Each row is followed by the group that its hidden value falls in (each part has its own value, ranges and names)
[ 190 -156 -127  189  269  153 -115  -55  197  101    0 -111  -14    6
  117  124  -11   22  -32  117   66 -109   66   75  -61  -59  142   67
  -98   21  -41  -37  -71  -40 -167   10  -84  161  -15 -123  112]  Z309
[ -28 -221 -224  142  193   30  -47 -254   24   87  -39 -177   14   27
  -95  -12  188   84    8  128  151  -86  -99  -42   24    7   91 -138
  -92 -103  -40   48   23   72  -86 -120 -104   43   88  -17  -66]  Z732
[  93   95  -42  455  -58  -17 -370   48  -33 -193   57  -38  -90  301
 -284   10  277   43  196  -66  147   -4   46  142   68 -187 -396   60
 -141 -159  -32 -124   28 -159 -196  -17  213  208  204  259 -242]  Z732
[  59   43   64  217  -19 -120  -92  -40  179  138  115   64  -51   96
  -12  -87  164  107   10  -42  101   58    6  -47   11 -116   -5 -165
 -156  -37  137  -73  -36  -72   45   21   91   57   59  -11  -90]  Z489
[ 235  327   20  356   84  -97 -144  -63  148   22  142   23   16  305
 -102  -68  164   56   94  114  282 -120  -61  167 -249 -128 -150 -178
 -249  -27   55   84  -93  -91  -25  128  146  222   94  159 -152]  Z309
[ 143   -7   49  246  -78  -43 -108 -174   82  -49  215  -61 -102  121
 -126 -201  316   25  196  -82  249  248 -269   13  -23  116 -252    5
 -230  -59   16 -107  -26 -102   62   -2  262  107  142  383  -59]  Z573
[ 274  111  127   33  291    4  116 -252  152  158   91  -36   68  100
  123   15   74  127   22  195  235   61  -69   90 -248  142   29  -81
  -78  123 -103  149  -37  -12 -169  104   77  123  -36  107  243]  Z62
[ 140 -191  325  -21   37 -112  278 -202  124  250  -14   44    5  -68
  238  -58  141  221 -112  -11   -6  329   66  -88   32   72  106  -61
  150  119  269  -50   39 -124 -108  -47  186  -27  -76  101   97]  Z573
[ -65  -54   65   22   13  -87   46   52   49   32 -153   24   66   74
   47  -54  -59   79  -74  153   32 -101  149   68  -78 -214  114  -44
  -20  -34  126  -35    8  -57  -90   95    8  143  -15  -43  -86]  Z732
[ -82 -280  227 -133   58 -150  317 -288   -5  213 -166  -36  146 -134
  278  -61   60  121 -166  213  -14   35   31   45  -68  174  284 -165
  146   98  216   71   84   13  -87 -136  -21  -61 -137  -50  124]  Z573
[ 365  356  163  320   10 -180 -117  -85  100    9   53  105   39   68
  438  -47   91  137  -74  329  147  -41   78  315 -438  206  -31 -207
 -337  103   63  240  -84 -100  -66   49  192  148  -52   79  454]  Z573
[  -3  -89   45 -207  185   16  153 -159   93   57 -153  -72   87 -166
  239   -8 -151   63   -9  342   66  -75   28  147 -270  184  234  105
  -80   93 -217   76   41   80 -231  104 -117  112  -95  -74  521]  Z573
[ 350  144  -62  410 -142  -40  -98 -104  332   81  163  -89 -137   -4
  119 -204   83  -92  144  135  168 -109 -296  139 -358   60   -7   32
 -288   27  197 -128 -192 -119  128  141  126  173   72  106   20]  Z898
[ 392  311  -69  540  -51  -98  -77 -211  289   66  143  -93 -139   94
 -115 -148  314  122  227   51  234  -29 -190  153 -312  -35 -165  -15
 -253  -30  182  -20  -88 -137 -103   42  172  213  199  294  -25]  Z573
[ 235  -12  425  -30  232  -66  220 -248  374  296   78   70   34  122
  312 -127   38   83  -40   66  115  194   59  162 -169   46   22  -41
   30  222  256  -13  -16 -276  -52  201  265  176 -170  274   16]  Z462
[-170 -195  326  -93 -225 -213  206   79 -411 -106 -126   76  257  111
  105  -45   46   43 -198  137   48   83   17   13   35   39   90 -214
  165  -12  195   41   24   58   37 -159  113  -86  -74  -32 -149]  Z841
[  47 -298  266  148  110  -65   61 -183 -239   10  -25  -22  154  229
   81   59  312  126 -159   -7   93  220   88   60  191   63 -102 -210
  174    9  240   77   75 -127 -112 -271  234   -3  -44  234 -268]  Z62
[  19 -413 -137 -121   41  148  109 -130  -56   41  -68 -225   53 -274
  190   53 -137 -119  -36  270   31  -95 -258  -57 -115  299  339  142
   20   47 -187  -84  -68  210  -54  -77 -217  -60  -65 -292  358]  Z62
[ 118 -147    0   54   33   17  113  -58  156  204  125  -26 -120   98
 -243  -78  129  137   57 -162  145  272 -159 -378  154 -217  -17   -7
   74  -58   81 -211  -65  -23    5  128  131   11  125   42 -281]  Z969
[ 186   43  545  -41   43 -105  243   26  162  131   80  163   92  174
  180  -66   25  128  -50  -72   83  307  147  100  -58  -98  -31   28
  110  176  261  -87  -19 -242  -87  153  307  154 -118  239  -46]  Z841
[ 132  -97 -212   92  -93   43   16   55  -96  -53  -80 -129   -5  -71
   24   -6 -109  -21  -27  271  104 -128 -199 -109 -203    7  169   45
  -76  -66  -85  -45 -134  153  -24   70  -73   35   69 -205  122]  Z309
[  59  -12  123  325 -159  -16 -281  295 -156 -249   39   71   -5  319
 -161   35  120   -8   34 -116   78   85  133   84  140 -280 -294   77
  -53 -122   88 -189  -35 -176  -75    8  263  185  103  159 -328]  Z62
[ -36 -227 -162  148   99  156 -254  166  226   -3   72  -42 -128  117
 -188  -21    3  -29   82 -160   72   34   53 -103  205 -345  -26  165
 -168 -133  -43 -294  -59 -106   -4  132    3  206  102  -17 -235]  Z898
[ 174 -217  187 -222  242   57  296 -149  238  302  -16   -5    8  -74
  259  -12 -129  122 -116  118   49  207    6 -154  -74   31  239   46
  118  161   34  -55  -46  -42 -100  195   55   41 -133  -60  201]  Z969
[ -73 -516    1  217  -23   48 -162  -92 -192  -14   69 -101  -24  150
 -133   33  321  -14  -50 -187   51  224  -87 -178  427   -3 -134  -93
  107 -130  137 -186   32  -62   37 -282  151  -79   70   84 -421]  Z969
[ 251 -105 -400  451  122  192 -292  -41  186   -7   72 -206 -224   -2
 -247   86  218  120  179  -82  111   17  -66 -117   78 -175  -90  188
 -188 -164 -126 -176  -60  -21 -231  -46  -41  158  258   10   16]  Z489
[-144 -423  224 -110  216  150  -64   36  187   57   42    6  -39  190
 -133   -5   36  -18   61 -269   22  276  171  -38  381 -254 -128  236
  116   -6   15 -336   86 -247 -122  113  168  188  -39  216 -318]  Z462
[  13  114  242   70 -212 -171  -31  208  118  -50    8  167   21   75
  192 -193  -82   -1  -43   81   52   27   90  144 -178 -139   28  -18
 -221   13  198 -111  -77 -144  123  188  180  178  -45   54   24]  Z573
[  11   92  147  -43 -107 -119  193  112   15   16   -1   62   60  182
 -177 -158  -48   63   22   49  184   54  -84 -102 -122 -270   23  -36
    4  -37  124  -95  -75  -13   41  236  130  133   58   78 -266]  Z62
[  57  -86  -87  -86   48  -37   72 -158    6  168   50  -46    2  -66
   92  -50  -32   49  -49  243  156   10 -246 -236 -129  177  182 -179
  -88    5 -180   48  -79  201   60   88  -61 -104    3 -244  230]  Z462
[-130 -112 -339   75  182  132 -299    7   19  -53  105 -130   30   54
 -197   62   -9 -112   94  123  211 -260 -163  -26    2  -12  116  -52
 -311 -139 -392  -23  -65  218   20   -2 -267   79   92 -280   78]  Z62
[ 232   28   90  223  -30  -14  -51   79   97    0   47   31  -72  193
  -15  -63   67   80   20   -8  119  145   15  -27  -43 -197 -142   46
  -50  -25  141 -126  -85 -171  -54  160  255  174   66  176 -169]  Z462
[  27 -358  183 -255  -12  -48  390 -118  -81  169 -171  -25   35 -186
  213  -33  -44  215 -175  122  -42  310    5 -268   42   79  242   23
  248   66  100  -59   37   49 -133   -3   67 -104  -68  -68  203]  Z489
[  54  -41  433  123   42  -85 -113  149  231   96  145  228  -18  343
   83  -88   95   54  -59 -235   51  282  261   61  196 -303 -200  -52
  -31   47  302 -205  -14 -366   59  167  376  200  -76  245 -371]  Z462
[  83  259  295 -213   24 -155  206  128  136  170  -20  197  118   38
  221  -19 -286   99 -104  264   81  -54  102   -7 -319  -81  227  -94
  -30  146  -60   45  -82   57  -56  338    9   74 -129 -269  298]  Z62
[ -47 -135  329 -212 -117 -209  235   64 -217  113 -143  172  120   43
  263  -20  -89  183 -279  181  -30  206  131 -215   29   -7  135 -233
  199   49  127   36   13   35  -11   64  163 -133 -118 -180   59]  Z898
[ 204  -94 -178  450   80  217 -380  139  305 -163   36 -149 -133  152
  -51  -22    9 -176  183  -14   93 -181   40  325  -86 -258 -148  354
 -270  -76   65 -275 -113 -278 -104  131   85  424   87  218 -187]  Z462
[   8 -211  278  -49  -66 -171  131 -133 -280  -21 -129   39  173   78
  392  -84   58   58 -250  299   60  119    7   85  -90  247   44 -262
   53   57  176  156   18  -37   46  -93  219  -54 -143   89   65]  Z898
[  31 -259  248   57 -105  -51  185   59 -143  -65 -136  -14   76  187
  -29  -80   66   48  -85  -10   43  178   56    7   78 -212  -66   64
  219  -24  348 -150    4 -188  -70   10  270  130   -6  269 -423]  Z309
[-340 -404 -212  -88   32  168 -164  155 -121 -188 -238 -174   12   16
 -306   93 -149 -121  112   74  -29 -219   76   -4  194 -246   32  318
   88 -178 -275 -279   90   76 -264   40 -196  141   82 -164 -141]  Z898
[  88  -86  101   43   43   68  -35  203  162  -83 -133   14   -1  100
  154  -57 -194  -23  -26  120   17  -30  196  193 -131 -263   21  244
  -76   16  104 -166  -61 -218 -118  257  129  321  -54  120  -29]  Z898
[  53   73  -24   17  -89  -14   14  106   83 -134 -192  -53   31 -134
  180  -64 -233  -42   57  354   31 -238   36  273 -401   -2  160  243
 -184   21  -92  -50  -46    9 -180  187  -70  238  -19  -62  393]  Z573
[ 169   84  130   25  -43 -197  148 -154 -139   76  -76   45   89  -17
  312  -54   50  198 -164  350  110   68  -39  -21 -266  219  103 -272
  -56   53   33  222  -27   80  -51   -1  114  -61  -40  -56  331]  Z489
[ 176 -260  142 -108    3  -34  234 -150 -103   85  -41  -32   54  -31
  341 -111  -11   75 -191  236  109  248 -159 -133 -117  221  128 -111
   38   77  108   55  -79    1   78   45  192  -43  -96   71  142]  Z462
[ -14 -158  416   30  110  -94  107    2  183  142  -76  134   44  112
  124    7  110  194  -86 -145  -68  236  389  120  168 -236   -9   41
  140   78  313 -133  112 -292 -223   -8  205  161  -90  182 -129]  Z573
[-209 -468 -327   -2  325  290 -145  -67  216   27 -136 -259  -80 -158
 -287  167    0   11  177  -73  -32 -130  124  -10  249 -203  163  392
    0 -123 -296 -273  119   49 -400  -74 -334  180  104 -156   86]  Z573
[ -32 -262 -162   81  -61   11   41  -22 -154  -32 -131 -140   12   31
 -130  -26   35   21  -30  140   84  -54 -130 -151   25 -101   75  -14
   65 -127   35  -84  -32   83  -53  -28  -20   13   93  -68 -198]  Z462
[  21    4  -72   -9   15    1  108   89  125  -57 -113  -36  -12   21
 -107 -146  -73  107   58  106  142   12   19    4 -165 -270   87  149
 -154  -81   16  -85  -42  -35  -96  215   23  257   92  132    0]  Z573

Next part:
[ 127  110  177   43 -150 -157  213  168 -131  -31  135 -198 -110 -116
   95   36   -8 -111  185 -104 -124 -112 -331  -56  -66   26  217   35
    0 -165  169 -224  105 -203  293 -222 -111  116  -55   25  123]  U
[ 165 -171  142 -129  -36  -87 -315  126  -15  -92  161 -167 -269   97
   98 -220   31   17 -121  -34 -116 -240 -136  149 -101   42   16 -412
  -15 -101    3 -215  129  205  177  -60   20  104 -289   47   48]  N
[ 129  206 -111  238  -41 -158  204   43  -93  -78 -251  275  204  -81
 -210 -100   83  102   97  -78   68   22  262   87  208   25  199  197
  -38   56  133  131  -93  -61  -42   -4 -379   80  142  -92  -27]  B
[  20  -11  -37   12   76   32 -188 -101 -286   65   38  -47  -31  164
  -55 -104  -51   53  -83  -93   18   91  224 -148   -1  122 -100  -47
 -151   34   84  -86  -57   -1    4  231  157 -281   51   96   58]  W
[-121    7  -31  -57  -23  227   12  109 -122    5  -64   43  118  -14
  -22 -102 -142   26  115  -40   86  -62  103  -15  106  121 -103   24
  -87   64  243   41 -116  -63  -61  119    8  -94   40  339  -76]  L
[ 162 -133  234 -125 -140 -130 -199   10   39  -67  192 -219 -248  121
   73 -252  -28  -14 -177  -98  -79 -115  -74  186  -15  -13   57 -415
 -112 -198 -156 -209  230  188  169  -88  141   56 -221  -85  118]  B
[ 234   59  -14    6 -165  -59  278   87   76   58  -85    0   90  -33
 -249  -58  169   93 -141 -111  109  161   69  164  237   30  168  -15
 -113  -27   56  -31   36   50   -8  -36 -116  161  -98  -75  145]  U
[ 254   65 -161   51 -160  182  326   90  191  -88 -252   81  226  -10
 -165  157 -205  182   43 -141  134  151  -52  318  143  -86  182  120
 -101 -107  308  -32  -25   17    8  -75 -259  175 -140  -58   70]  M
[-217  -45  -60   22  -77  247   38   86  -13  122 -114   32  132  -23
  -16  196 -113  -78  178  -56   96  210   78   73  175  -35  -44  202
   67  121  192  167 -249  -76 -154   79  -47  -16   -2  224  -25]  M
[ 133 -100  192 -157  -25 -138  -60  160  -89  -43  265 -251 -186   36
  153  -83  110 -168   33   44 -155 -220 -216 -100 -158   98    8 -252
  -74  -60   96 -171   98  -97  318 -129  101    5 -119   11   58]  W
[ -90 -116  219 -165 -105  168  -53   88  116   81  153  -52  -43   16
  -55 -263  -54  -37   50    8  -49 -106   17  178   67  121   14 -272
  -17 -106 -101  137  139  153  -66   -9  104  134  -74  229 -111]  U
[ 203  -81 -107  -72   83  107  -76   30  -32  -13 -108  140  126  149
 -261 -210   79  222 -171  -12   94   50  283  100  130  135  -45 -144
 -146   58  132   68  -81  191  -38  205  -48   -2 -112  129  -43]  W
[ 338  113  177  150 -208 -212   96   66  -47   25   37  -94 -190    6
 -114 -168   25  115 -103 -238  -86  -20 -196  110  -18   43  302  -90
  -18 -243  -10 -330  216  137  235 -134 -223  177 -173 -108  246]  M
[ -63 -102 -136  -59    8  -11 -275   13 -131  -65   44 -198 -146   47
  193  151  -57  -90  -33  -49   24    8   23   80    1  -88 -101 -146
  -43   92  140 -143  -62  -56  -69   20  142 -141 -111  -43   93]  N
[ 185    5  -88 -111  155 -173  -22   11   -2 -196  146   48 -135   60
  -77   48  128   -2  -12    6   61    4   67  186 -109   60   32 -199
 -112    2  210  -79  164   20   18 -171  -90    1 -135 -184  126]  W
[-302  -27   49   -5  -42 -143 -301  -25 -232   45   65  -37 -159   -4
  133  -63   82 -222   39  -77   38    2  246  -78   93   16 -100  -27
   -8  173  -43   45 -134  -71 -153   97  122 -208  112   39   -4]  N
[ 129   58   56  171   13   11  101  117  -52  142   53    2   40  -30
 -126 -116   87   27  120   68 -175  -76  -23   20    9  142  145  -55
  103  -27   -7   89   99    6   58  -57 -195  147   34   60   13]  L
[-108   42  -91   82  -70 -173  -32    5 -219  -15  -17 -164  -69  -86
  112  265   63 -141   77 -123   48  198   32   17  176 -168   84  141
   29   82   99  -66 -152 -212  -70  -37   32  -47  -16  -74  126]  U
[-147 -176  165 -145   68  140 -310   40  -84   84  308 -181 -232  131
  200   38 -136 -213  194   46 -188 -124 -144  -88 -303  126 -105 -192
   49  -36   85   -9   49  -17  102    2  185 -132  -52  146  -58]  T
[  70  -21 -178   -3  131 -149 -158  -45 -199  -56  116 -167  -99   75
  121  162   87 -119  -15   45  -42    9  102  -63  -92   -1  -69 -125
 -104  121  136  -92   12 -173    7   -7  131 -219   33 -233  115]  L
[-198  -13   37  -54  -15   89  -82  -16 -117  -12  123 -111  -77   15
  125   64 -181 -131  145  -63   30   41   28   41    8    2  -80  -44
  -51   -7  105  -25   26 -109  -69  -26  144 -156   27  116   49]  L
[-154 -159  176 -169  -79  423  -51  170   34  188  176 -187  -21   51
   72 -120 -226  -66  110   34  -71 -110 -166   19  -44  178 -168 -205
    0  -49  100   -3   56   48   23   49  184  -24  -92  447  -27]  B
[ 110   -6  -46  -73  -37 -412 -238   27  -50 -192    5   71 -222    5
  -16 -172  310  -58 -195  -92   99 -119  240  158   62    5   61 -239
 -119  117   11  -98   31  106  -58  -59 -100    6  -92 -286   74]  M
[-115    8  106   55 -103 -178  -22  168 -123  -30  194 -325 -185 -188
  311  173   36 -286  272   33 -203 -169 -292   26   -5 -118  151  -68
  159  -30   17  -68   64 -269  104 -275    8  133  -30  -33   46]  W
[-231 -165   -6 -117   53  394 -142  139  -22  171  171 -214   23   -1
  141   28 -148 -128  201  172 -137 -137  -70    8  -35  121 -175 -203
   76   77   84  160    5  -73 -126   58  222  -39    6  345 -130]  W
[ 169  107 -274  248   22  -54   50   -5  -89  -13 -303  205  233    7
 -182   45   60  135   33  -29   23   86  298   74  159  -19  147  175
  -15  126  147  161 -185  -33 -108  125 -292   23  110 -168  -63]  M
[ 129    1 -196  115 -109 -270 -159  -64  -38 -145 -163  -63  -70   -2
   51  183   74   -6  -86 -144   41  121  148  233  167 -255  205   -8
  -19   36    4  -46  -92   -9  -94  -31  -86   57  -95 -393   70]  T
[ 380  -27   80  169  -33  -87   29   15  -53   69  117 -257 -132  112
  -48   72  -20  114  -77  -79 -195  137 -244  128  -42  -68  224 -145
   62 -229  -39 -249  185   85  271 -129  -80  157 -253 -137  275]  L
[  54   81  -51  167   91   76   89  103   29   83    7  174   54  -39
 -161   15   26   27  239   72 -112  -38   21  132  -72  145  141   31
  153   20  130  186   75   31  -78  -96 -332  160   42   34  -41]  M
[  36 -108  224   18 -184  320  161   83  -36  264   47 -257  115   90
  -32   50 -226   12   91  -90 -112  221 -215  -54  114   -1   63   83
   24 -185   22  -15  -88  -30  212   96  134   61 -115  325   54]  U
[ -10   59 -158  163  -47 -153  -81   27 -268   -9  -42 -230  -79  -92
  131  221   42  -53   34 -100  -24   98  -17   12  157 -155  103   67
   55   70   93 -152  -99 -190  -48  -22    5  -28  -39  -67  151]  W
[  76 -110  180  -16  124    5 -206  -12  -17  -11  228    3 -184  169
  -42 -103  -66   14   72    5 -132    9  -29  152 -156   77   28 -234
   65 -145  -21   -3  165  187  117  -81  -51   50 -171   68   52]  B
[ 136  -90  107  132 -125   21 -119   90  -30  204  -77  -19  -22   66
 -161 -143  115  100  -78  -84 -112   81   33   62  148   29  172  -32
  131  -29 -110   51 -109  212   53  131 -142  197 -153  116   -1]  T
[ 101  162   95  223  -84 -220   34  -16 -101   22   13   81  -83  -34
  -71  -76   25  -35  164 -115 -138  -54   25   14  -63   56  293   78
   56 -107  -26   18  101  -24   65  -89 -253   79  112 -178    4]  T
[ 213  112   21  140 -180 -410   57  -21  -68 -131 -108   19  -74  -16
  -41  -12  141  -25  -82 -205   48   86  100  115  140 -131  257   55
  -91  -49   -2 -132  -13  -29  112 -106 -201   62  -33 -364  155]  M
[ 211   44 -140  139 -193 -211  -63 -148  -32  -46 -161 -105  -35   65
  -30   96  -14   56 -182 -222   46  195  168  178  165 -200  225   -5
 -128  -62  -71 -116   -7   25  -59   43    5  -22  -36 -428  133]  T
[ -76  -92  165 -197  -57  207  -71  147  168   61  165   58 -105   16
  -63 -227  -45  -56  105   21  -31 -209  -33  164 -112  231  -18 -262
   -5  -46   69  101  163  174  -69  -52  -24  106  -78  220 -110]  T
[  68  -91  176 -107  127   67 -163   21  -24   20  291  -30 -200  127
  -76 -155  -45   26   73   14 -131  -68  -73  112 -202  181   24 -289
   25 -160   27  -25  235  178   75  -64   14   58 -158  159   13]  U
[ 204 -124  140 -161 -101 -125  -18   78  145  141  188 -106 -100  106
  -69 -183  299 -167 -149   82 -112 -125   57  -36 -107  189   35 -307
 -137   41 -106   57  132   68  119  -18   99   18   -4 -262   12]  T
[ 207  -62  -66  -56   18   31  -88   86  -55  -38 -118  107   63   91
 -230 -269  124  223 -199  -52   95  -19  222  116  176  115   -4 -168
 -118   47  112  -15  -70  206   -9  162  -91   60 -160  159   -9]  W
[  17 -232  -45 -173   15  269  -65  178   60  183  245 -434   -5   34
  212  125   10 -197   50  257 -223 -175 -207  -38 -111   83 -152 -346
   -7   83   55   40   78 -148   49  -24  326  -21  -58   47  -20]  W
[-152 -103  199  -57 -101  235 -190  -28  -82  142  197 -229 -149  121
  160  -19 -330 -112  128 -101 -125   -6 -136  -31 -145   61  -56 -115
  -12 -153    3  -89   78   11   58   61  233 -148  -22  194   13]  M
[-130 -208  193 -103  -13  109 -361   56 -125   80  161 -153 -159  141
  163  -98 -108 -125   75  -12 -141  -94  -44  -73 -103   60 -104 -170
   40  -19    3   -6  -91   63  117  116  164  -91  -96  233  -82]  M
[ 174  100  -56  167  -97 -130  137  198   19   12  -22  -81   21 -170
    4  -79  148  -24   89   79 -164 -255  -92  132   63   36  214 -133
   78   12   10   13  142  -79   16 -186 -239  241   28 -140   13]  B
[ 169  -73   -9  -85  -36 -205 -123  -73    3 -151   51  -93 -117  104
  -19  -30   71   15 -175  -97   64   99  138  220  104 -107   71 -231
 -152  -61  -36  -95   83   84   17  -52   84    3 -165 -241  122]  W
[  14   53  -79   22 -164   38  195  162  -78   28  -77 -175   95 -140
   55  127    1  -60   87  -58   23    3  -98   14  176  -42   85   83
  -39   40  198  -61  -93 -213   10  -40  -14   59   -8   68   51]  U
[-119   94 -122  229  -24 -143 -134 -104 -265    9 -104  -14   14   -4
  109  176  -72 -121  165 -103  -43  111  193  -80   58 -107   87  216
   22   88   55   59 -179 -205  -83   85  -40 -180  195 -171  -12]  M
[-309 -191   64 -141  -48  458 -161  167   44  168  177 -270    6  -25
  247   -7 -274 -180  240  157 -160 -225 -150   58  -40   87 -192 -250
   82   28   41  143   37  -70 -122   21  262  -24    9  373 -158]  B
